Below is a small trained network, with its code and all its weights. Each question gives an input and a target symbol and asks what happens when units are switched off, that is, made to give their printed mean instead of their output.

import numpy as np


def w(rows, s, z=0):
    codes = np.array(rows[::2]) - 128.0
    scale = np.full(codes.shape[1], s)
    scale[-1] = z or s
    return codes * scale


def f(y):
    return y / 2 * (1 + np.tanh(0.7978845608 * (y + 0.044715 * y**3)))


def softmax(a):
    e = np.exp(a - a.max(-1, keepdims=True))
    return e / e.sum(-1, keepdims=True)


def log_softmax(a):
    a = a - a.max(-1, keepdims=True)
    return a - np.log(np.exp(a).sum(-1, keepdims=True))


def net(x, mask):
    ids = ['αελξτφ'.index(c) for c in x.split()]
    T = len(ids)
    res = E[ids] + P[:T]
    u = 0
    for l in range(2):
        q, k, v = (res @ M[l].T for M in (Q, K, V))
        z = softmax(np.where(np.tri(T) > 0, q @ k.T / 3**0.5, -1e9)) @ v
        res = res + np.where(mask[u], z, O[l][:, -1]) @ O[l][:, :-1]
        u += 1
        y = f(res @ A[l][:, :-1].T + A[l][:, -1])
        res = res + np.where(mask[u : u + 8], y, B[l][:, -1]) @ B[l][:, :-1]
        u += 8
    return log_softmax(res[-1] @ U[:, :-1].T + U[:, -1])


Q, K, V, O, A, B = {}, {}, {}, {}, {}, {}
E = w([
[162,173,103,114,99,159,219],'α',
[89,100,117,214,160,121,182],'ε',
[90,192,121,26,73,81,70],'λ',
[153,138,215,222,85,77,67],'ξ',
[85,64,159,76,212,124,112],'τ',
[81,103,82,91,167,6,172],'φ',
],0.017)
P = w([
[111,252,162,133,200,117,152],'0',
[64,226,134,146,175,138,162],'1',
[123,198,115,143,180,153,124],'2',
[133,178,106,137,165,141,122],'3',
[139,158,103,134,145,132,125],'4',
[145,138,100,131,128,125,129],'5',
[150,119,98,131,111,119,132],'6',
[149,102,101,131,96,115,136],'7',
[151,84,100,132,80,107,142],'8',
[152,68,98,130,66,101,148],'9',
[154,52,99,132,53,91,151],'10',
[142,38,101,133,35,80,160],'11',
[137,23,100,138,31,77,166],'12',
],0.018)
Q[0] = w([
[150,56,140,101,74,179,94],'L0H0',
[191,89,247,237,137,182,79],'L0H0',
[186,148,203,163,39,117,1],'L0H0',
],0.0093)
K[0] = w([
[186,115,65,91,90,114,109],'L0H0',
[159,148,136,244,112,90,155],'L0H0',
[145,246,102,181,40,113,62],'L0H0',
],0.011)
V[0] = w([
[98,74,75,221,106,109,171],'L0H0',
[198,103,58,137,154,30,142],'L0H0',
[120,1,185,88,90,144,94],'L0H0',
],0.0076)
O[0] = w([
[189,144,2,104,225,117,106,4],'L0H0',
[118,157,87,137,160,103,125,127],'L0H0',
[30,190,96,212,100,191,80,74],'L0H0',
],0.0084,0.0027)
A[0] = w([
[106,101,171,124,103,135,95,157],'L0N0',
[139,51,141,114,92,97,143,25],'L0N1',
[99,230,135,163,207,167,77,135],'L0N2',
[178,55,114,126,134,177,131,69],'L0N3',
[120,95,112,156,131,103,158,2],'L0N4',
[150,129,117,127,101,172,79,169],'L0N5',
[219,102,97,85,152,254,98,86],'L0N6',
[118,234,95,99,164,141,30,118],'L0N7',
],0.013,0.0059)
B[0] = w([
[154,94,123,136,127,105,145,254],'L0N0',
[119,158,88,152,152,146,107,211],'L0N1',
[55,155,116,146,136,115,191,150],'L0N2',
[104,124,141,142,103,104,125,128],'L0N3',
[161,127,146,123,116,137,83,153],'L0N4',
[140,112,147,166,129,102,152,135],'L0N5',
[97,148,159,140,90,125,152,122],'L0N6',
[8,183,138,122,106,113,128,124],'L0N7',
],0.018,0.0046)
Q[1] = w([
[145,141,161,110,115,94,41],'L1H0',
[92,161,134,159,192,143,82],'L1H0',
[105,1,123,144,136,36,126],'L1H0',
],0.009)
K[1] = w([
[109,43,169,122,144,79,131],'L1H0',
[132,101,122,152,117,47,113],'L1H0',
[104,87,2,158,36,137,78],'L1H0',
],0.0092)
V[1] = w([
[102,119,84,237,130,228,200],'L1H0',
[254,203,86,174,6,34,152],'L1H0',
[162,85,191,222,212,93,54],'L1H0',
],0.007)
O[1] = w([
[214,117,173,150,237,200,169,13],'L1H0',
[136,88,254,3,103,56,234,203],'L1H0',
[100,161,129,247,161,84,223,252],'L1H0',
],0.0072,0.0033)
A[1] = w([
[79,126,68,139,174,234,34,93],'L1N0',
[52,189,75,133,158,119,185,2],'L1N1',
[198,157,102,127,194,143,166,93],'L1N2',
[147,75,132,175,183,115,82,145],'L1N3',
[77,219,61,177,85,156,162,100],'L1N4',
[75,134,168,96,58,170,99,126],'L1N5',
[151,95,133,126,161,249,39,56],'L1N6',
[218,83,61,175,112,116,116,63],'L1N7',
],0.012,0.01)
B[1] = w([
[123,138,145,140,1,96,102,191],'L1N0',
[137,162,83,114,36,169,85,158],'L1N1',
[158,61,161,164,56,118,63,134],'L1N2',
[197,171,115,127,108,150,110,254],'L1N3',
[131,89,192,38,217,198,135,178],'L1N4',
[134,75,140,225,164,120,95,176],'L1N5',
[190,49,160,67,245,159,225,144],'L1N6',
[67,142,159,47,115,179,95,191],'L1N7',
],0.0091,0.0079)
U = w([
[123,171,152,48,154,125,161,52],'α',
[62,140,168,114,135,97,105,3],'ε',
[167,158,88,155,109,100,140,227],'λ',
[96,248,105,135,25,133,138,100],'ξ',
[88,217,82,81,146,71,137,81],'τ',
[2,206,152,147,187,111,206,240],'φ',
],0.0077,0.0064)

Each question gives the input, a string of symbols that net reads in full, and the target symbol t.
The units are the heads (3 rows each of Q, K, V and O) and the neurons (one row each of A and B). Each row of codes is followed by its name. A weight is (code - 128) times the scale printed after its matrix; where a second scale follows, it is the last column's (O, A, B and U).
mask holds one flag per unit, layer by layer, with each layer's heads first. A switched-off unit (its flag False) gives its mean, the last column of its rows in O or B, instead of its output. The means were averaged over made-up inputs and are rounded, as every weight is.
A unit's drop is (log p(t) with every unit on - log p(t) with that unit switched off) / (log p(t) with every unit on - log p(t) with every unit switched off).
The circuit of an input: a set's keep is (log p(t) with only the set's units on - log p(t) with every unit switched off) / (log p(t) with every unit on - log p(t) with every unit switched off). Starting from the 12 units with the biggest drops (on a tie, the unit counted first), units are removed one at a time, each time the one whose removal leaves the highest keep (on an exact tie, the one counted first), for as long as the keep stays at least 0.8.
units of the circuit, in order: the units of the circuit, biggest drop first
most important unit: the unit with the biggest drop
k most important neurons: the k neurons with the biggest drops, biggest first
k most important neurons of layer l: the k neurons of layer l with the biggest drops, biggest first
drop of u: that unit's drop, to one decimal
input τ λ τ, target ε: units of the circuit, in order	[L1H0, L0H0, L1N5, L0N1]
input τ ε λ, target φ: units of the circuit, in order	[L0N7]
input λ τ τ ξ τ τ τ λ φ τ τ α, target φ: units of the circuit, in order	[L0H0, L1N4]
input ξ τ ξ ξ τ ξ ε ε τ ξ λ, target φ: units of the circuit, in order	[L0H0, L0N7, L1N4]
input φ τ τ τ, target λ: units of the circuit, in order	[L1H0, L1N3]
input α ξ ξ τ τ τ φ τ ξ τ ξ ξ τ, target φ: units of the circuit, in order	[L0N1, L1H0]
input ε τ τ τ τ, target ξ: units of the circuit, in order	[L1N0, L1H0]
input ξ λ φ, target τ: units of the circuit, in order	[L0H0, L1H0]
input τ λ ξ φ τ τ τ τ α, target φ: 3 most important neurons	[L0N0, L1N4, L0N1]
input ξ ξ ε τ ε α τ λ, target ε: units of the circuit, in order	[L0N7, L1N5, L1N4]
input ε τ λ τ, target ε: 2 most important neurons	[L0N1, L0N7]
input α ε τ λ λ, target λ: 3 most important neurons	[L1N5, L0N0, L0N2]
input τ α α ε τ τ τ τ τ τ α α τ, target α: 2 most important neurons of layer 0	[L0N7, L0N0]
input φ τ τ α ξ ξ ξ τ ξ τ τ τ, target ξ: 4 most important neurons of layer 1	[L1N0, L1N7, L1N3, L1N5]
input τ ξ τ ξ λ, target ε: most important unit	L0H0
input τ ε ε, target λ: drop of L0H0	0.5
input τ ε τ τ ε τ ξ ξ, target φ: drop of L0N6	0.0
input τ α τ, target α: drop of L1N2	0.0
